Below is a small trained network, with its code and all its weights. Each question gives an input and a class and asks what happens when units are switched off, that is, made to give their printed mean instead of their output.

import numpy as np


def w(rows, s, z=0):
    codes = np.array(rows[::2]) - 128.0
    scale = np.full(codes.shape[1], s)
    scale[-1] = z or s
    return codes * scale


def f(y):
    return y / 2 * (1 + np.tanh(0.7978845608 * (y + 0.044715 * y**3)))


def log_softmax(a):
    a = a - a.max(-1, keepdims=True)
    return a - np.log(np.exp(a).sum(-1, keepdims=True))


def net(x, mask):
    res = np.array(x, float).reshape(1, 2) / 4 @ E
    y = f(res @ A[0][:, :-1].T + A[0][:, -1])
    res = res + np.where(mask, y, B[0][:, -1]) @ B[0][:, :-1]
    return log_softmax(res[-1] @ U[:, :-1].T + U[:, -1])


A, B = {}, {}
E = w([
[110,158,5,55],'x0',
[191,214,91,255],'x1',
],0.0097)
A[0] = w([
[59,82,151,80,99],'n1',
[165,118,252,165,91],'n2',
[163,205,70,196,84],'n3',
[129,92,234,169,122],'n4',
[108,116,83,126,239],'n5',
[111,132,33,98,113],'n6',
[50,95,159,83,92],'n7',
[118,141,18,92,92],'n8',
[141,153,33,86,100],'n9',
[80,73,115,56,128],'n10',
[196,197,77,200,146],'n11',
[98,127,124,111,251],'n12',
],0.011,0.012)
B[0] = w([
[38,184,162,97,182],'n1',
[69,132,62,179,196],'n2',
[43,196,192,90,188],'n3',
[67,101,59,201,203],'n4',
[189,52,145,162,231],'n5',
[42,107,76,186,181],'n6',
[8,231,138,91,176],'n7',
[74,122,75,158,183],'n8',
[69,131,78,155,179],'n9',
[76,156,177,108,205],'n10',
[104,144,186,101,224],'n11',
[192,44,155,139,245],'n12',
],0.013,0.012)
U = w([
[106,104,3,187,109],'0',
[109,190,224,87,104],'1',
[219,29,163,132,253],'2',
[173,152,78,94,63],'3',
[166,157,94,98,78],'4',
],0.014,0.0059)

Each question gives the input, the list of numbers given to net, and the class t.
The units are the neurons (one row each of A and B). Each row of codes is followed by its name. A weight is (code - 128) times the scale printed after its matrix; where a second scale follows, it is the last column's (A, B and U).
mask holds one flag per neuron, in row order. A switched-off neuron (its flag False) gives its mean, the last column of its row in B, instead of its output. The means were averaged over made-up inputs and are rounded, as every weight is.
A unit's drop is (log p(t) with every unit on - log p(t) with that unit switched off) / (log p(t) with every unit on - log p(t) with every unit switched off).
The circuit of an input: a set's keep is (log p(t) with only the set's units on - log p(t) with every unit switched off) / (log p(t) with every unit on - log p(t) with every unit switched off). Starting from all 12 units, units are removed one at a time, each time the one whose removal leaves the highest keep (on an exact tie, the one counted first), for as long as the keep stays at least 0.8.
units of the circuit, in order: the units of the circuit, biggest drop first
top k neurons: the k neurons with the biggest drops, biggest first
drop when u is switched off: that unit's drop, to one decimal
input [4,-6], class 1: units of the circuit, in order	(n10)
input [-8,-8], class 0: top 4 neurons	(n4; n2; n11; n3)
input [-3,-3], class 2: units of the circuit, in order	(n6; n3)
input [5,8], class 1: top 2 neurons	(n3; n11)
input [-6,-5], class 0: top 2 neurons	(n4; n2)
input [-3,4], class 1: top 2 neurons	(n11; n12)
input [-7,-6], class 0: top 2 neurons	(n4; n2)
input [4,5], class 1: top 3 neurons	(n3; n11; n4)
input [0,3], class 2: top 3 neurons	(n7; n1; n10)
input [3,-3], class 2: top 2 neurons	(n4; n2)
input [1,-3], class 2: top 2 neurons	(n3; n11)
input [-3,2], class 2: drop when n9 is switched off	0.2
input [-8,-7], class 0: drop when n2 is switched off	0.6
input [-2,4], class 1: units of the circuit, in order	(n11)
input [0,4], class 1: drop when n12 is switched off	0.1
input [-8,-2], class 0: drop when n8 is switched off	0.0
